Here is a tiny trained network, its code and every weight. The questions are about switching its units off for an input and a class, where a switched-off unit gives its printed mean instead of its output.

import numpy as np


def w(rows, s, z=0):
    codes = np.array(rows[::2]) - 128.0
    scale = np.full(codes.shape[1], s)
    scale[-1] = z or s
    return codes * scale


def f(y):
    return y / 2 * (1 + np.tanh(0.7978845608 * (y + 0.044715 * y**3)))


def log_softmax(a):
    a = a - a.max(-1, keepdims=True)
    return a - np.log(np.exp(a).sum(-1, keepdims=True))


def net(x, mask):
    res = np.array(x, float).reshape(1, 3) / 4 @ E
    y = f(res @ A[0][:, :-1].T + A[0][:, -1])
    res = res + np.where(mask, y, B[0][:, -1]) @ B[0][:, :-1]
    return log_softmax(res[-1] @ U[:, :-1].T + U[:, -1])


A, B = {}, {}
E = w([
[171,72,101,187,151,176,158,254,191,191,122],'x0',
[181,7,211,78,103,101,224,85,226,91,151],'x1',
[36,23,40,114,134,73,64,115,204,218,174],'x2',
],0.0095)
A[0] = w([
[93,219,56,206,137,147,45,152,79,168,86,238],'neuron 0',
[154,84,169,69,76,94,131,92,161,83,173,148],'neuron 1',
[111,180,28,190,119,130,79,142,49,184,51,53],'neuron 2',
[139,109,85,175,130,130,160,211,146,107,123,225],'neuron 3',
[183,97,105,154,163,226,139,187,158,108,113,64],'neuron 4',
[142,106,135,28,82,76,174,141,165,109,143,70],'neuron 5',
[115,55,194,89,88,129,176,124,177,143,155,91],'neuron 6',
[100,171,77,164,148,179,52,138,67,182,101,44],'neuron 7',
[68,121,165,69,93,50,118,53,68,63,154,56],'neuron 8',
[225,130,72,155,195,198,155,189,217,179,217,45],'neuron 9',
[187,172,177,199,178,226,190,158,84,66,48,146],'neuron 10',
[173,122,152,192,142,150,162,232,202,182,100,130],'neuron 11',
[150,129,132,83,95,134,133,113,110,87,120,82],'neuron 12',
[77,173,168,63,128,49,101,56,100,85,116,57],'neuron 13',
[83,145,101,156,157,191,140,163,205,131,100,62],'neuron 14',
[169,73,203,125,102,143,198,147,137,84,162,124],'neuron 15',
[83,177,145,27,146,80,92,8,82,123,173,215],'neuron 16',
[202,90,136,68,151,122,203,120,188,147,143,84],'neuron 17',
[116,102,154,74,145,186,155,131,153,82,224,72],'neuron 18',
[187,47,215,69,58,118,204,71,224,67,164,249],'neuron 19',
[13,39,8,79,159,59,128,109,205,255,194,137],'neuron 20',
[48,95,122,92,87,125,74,104,146,222,181,70],'neuron 21',
[212,158,222,167,86,157,212,198,56,58,51,74],'neuron 22',
[151,64,70,209,168,173,188,216,147,220,111,210],'neuron 23',
[196,207,196,143,38,213,197,126,88,39,134,60],'neuron 24',
[63,34,80,146,152,58,63,121,174,185,161,57],'neuron 25',
[161,92,118,228,105,191,158,183,145,170,140,51],'neuron 26',
],0.0096,0.013)
B[0] = w([
[74,85,150,143,159,126,227,205,42,157,80,234],'neuron 0',
[91,145,123,162,155,127,148,157,89,138,111,175],'neuron 1',
[99,214,61,123,217,224,211,224,119,191,104,175],'neuron 2',
[75,88,171,180,45,83,191,80,72,58,152,190],'neuron 3',
[124,238,24,117,104,213,8,79,214,112,187,156],'neuron 4',
[128,214,17,130,196,204,89,174,171,180,130,150],'neuron 5',
[91,195,61,125,197,197,158,215,130,183,80,168],'neuron 6',
[108,237,28,135,214,246,135,212,148,179,115,165],'neuron 7',
[89,215,32,139,37,175,98,76,151,57,198,163],'neuron 8',
[60,208,53,122,82,197,118,77,158,132,200,167],'neuron 9',
[188,71,153,60,145,130,169,118,127,188,164,207],'neuron 10',
[90,142,103,136,70,147,132,91,128,91,142,189],'neuron 11',
[96,106,83,61,122,165,183,109,112,148,181,136],'neuron 12',
[52,219,14,116,48,225,116,51,175,48,233,161],'neuron 13',
[141,220,116,65,119,191,117,119,169,162,150,138],'neuron 14',
[99,140,121,117,129,180,202,192,94,150,105,181],'neuron 15',
[57,107,137,143,42,77,192,87,75,69,146,213],'neuron 16',
[102,208,67,135,177,221,129,202,116,163,97,167],'neuron 17',
[115,240,30,76,162,231,120,164,162,198,121,140],'neuron 18',
[54,83,162,129,156,117,245,187,64,168,76,253],'neuron 19',
[188,65,172,37,157,108,189,96,130,207,210,232],'neuron 20',
[206,124,151,41,125,190,21,107,211,182,205,164],'neuron 21',
[199,76,190,56,121,178,90,104,168,184,229,200],'neuron 22',
[63,109,92,141,62,104,181,88,95,85,124,220],'neuron 23',
[234,118,143,28,136,128,122,131,200,171,171,192],'neuron 24',
[233,98,150,46,160,156,65,112,192,177,191,180],'neuron 25',
[65,238,56,156,87,188,49,33,208,60,197,157],'neuron 26',
],0.012,0.025)
U = w([
[111,171,102,133,203,153,147,214,109,150,101,73],'0',
[243,106,148,65,144,136,128,93,161,152,180,90],'1',
[79,178,86,133,39,133,128,55,139,84,168,58],'2',
[95,34,200,149,94,68,169,147,64,117,91,223],'3',
[188,24,235,78,149,28,83,231,239,25,22,9],'4',
[60,21,36,240,179,5,22,242,241,7,38,9],'5',
],0.018,0.015)

Each question gives the input, the list of numbers given to net, and the class t.
The units are the neurons (one row each of A and B). Each row of codes is followed by its name. A weight is (code - 128) times the scale printed after its matrix; where a second scale follows, it is the last column's (A, B and U).
mask holds one flag per neuron, in row order. A switched-off neuron (its flag False) gives its mean, the last column of its row in B, instead of its output. The means were averaged over made-up inputs and are rounded, as every weight is.
A unit's drop is (log p(t) with every unit on - log p(t) with that unit switched off) / (log p(t) with every unit on - log p(t) with every unit switched off).
unit that matters most: the unit with the biggest drop
k most important neurons: the k neurons with the biggest drops, biggest first
drop when u is switched off: that unit's drop, to one decimal
input [8,4,-7], class 2: 3 most important neurons	neuron 26; neuron 11; neuron 20
input [8,8,5], class 0: 3 most important neurons	neuron 6; neuron 19; neuron 17
input [-3,7,-7], class 0: unit that matters most	neuron 19
input [-2,-4,5], class 1: 2 most important neurons	neuron 20; neuron 19
input [-6,-6,3], class 0: 4 most important neurons	neuron 0; neuron 2; neuron 7; neuron 23
input [6,-6,7], class 1: 2 most important neurons	neuron 20; neuron 25
input [6,8,7], class 0: 2 most important neurons	neuron 6; neuron 19
input [-7,-7,2], class 0: 2 most important neurons	neuron 0; neuron 2
input [2,8,7], class 0: 2 most important neurons	neuron 19; neuron 6
input [6,3,5], class 2: 2 most important neurons	neuron 23; neuron 9
input [-6,8,3], class 0: drop when neuron 5 is switched off	0.0
input [7,8,-4], class 0: drop when neuron 19 is switched off	6.8
input [2,2,-3], class 3: drop when neuron 20 is switched off	0.1
input [8,3,6], class 2: drop when neuron 23 is switched off	0.6
input [3,0,-2], class 3: most important neuron	neuron 13
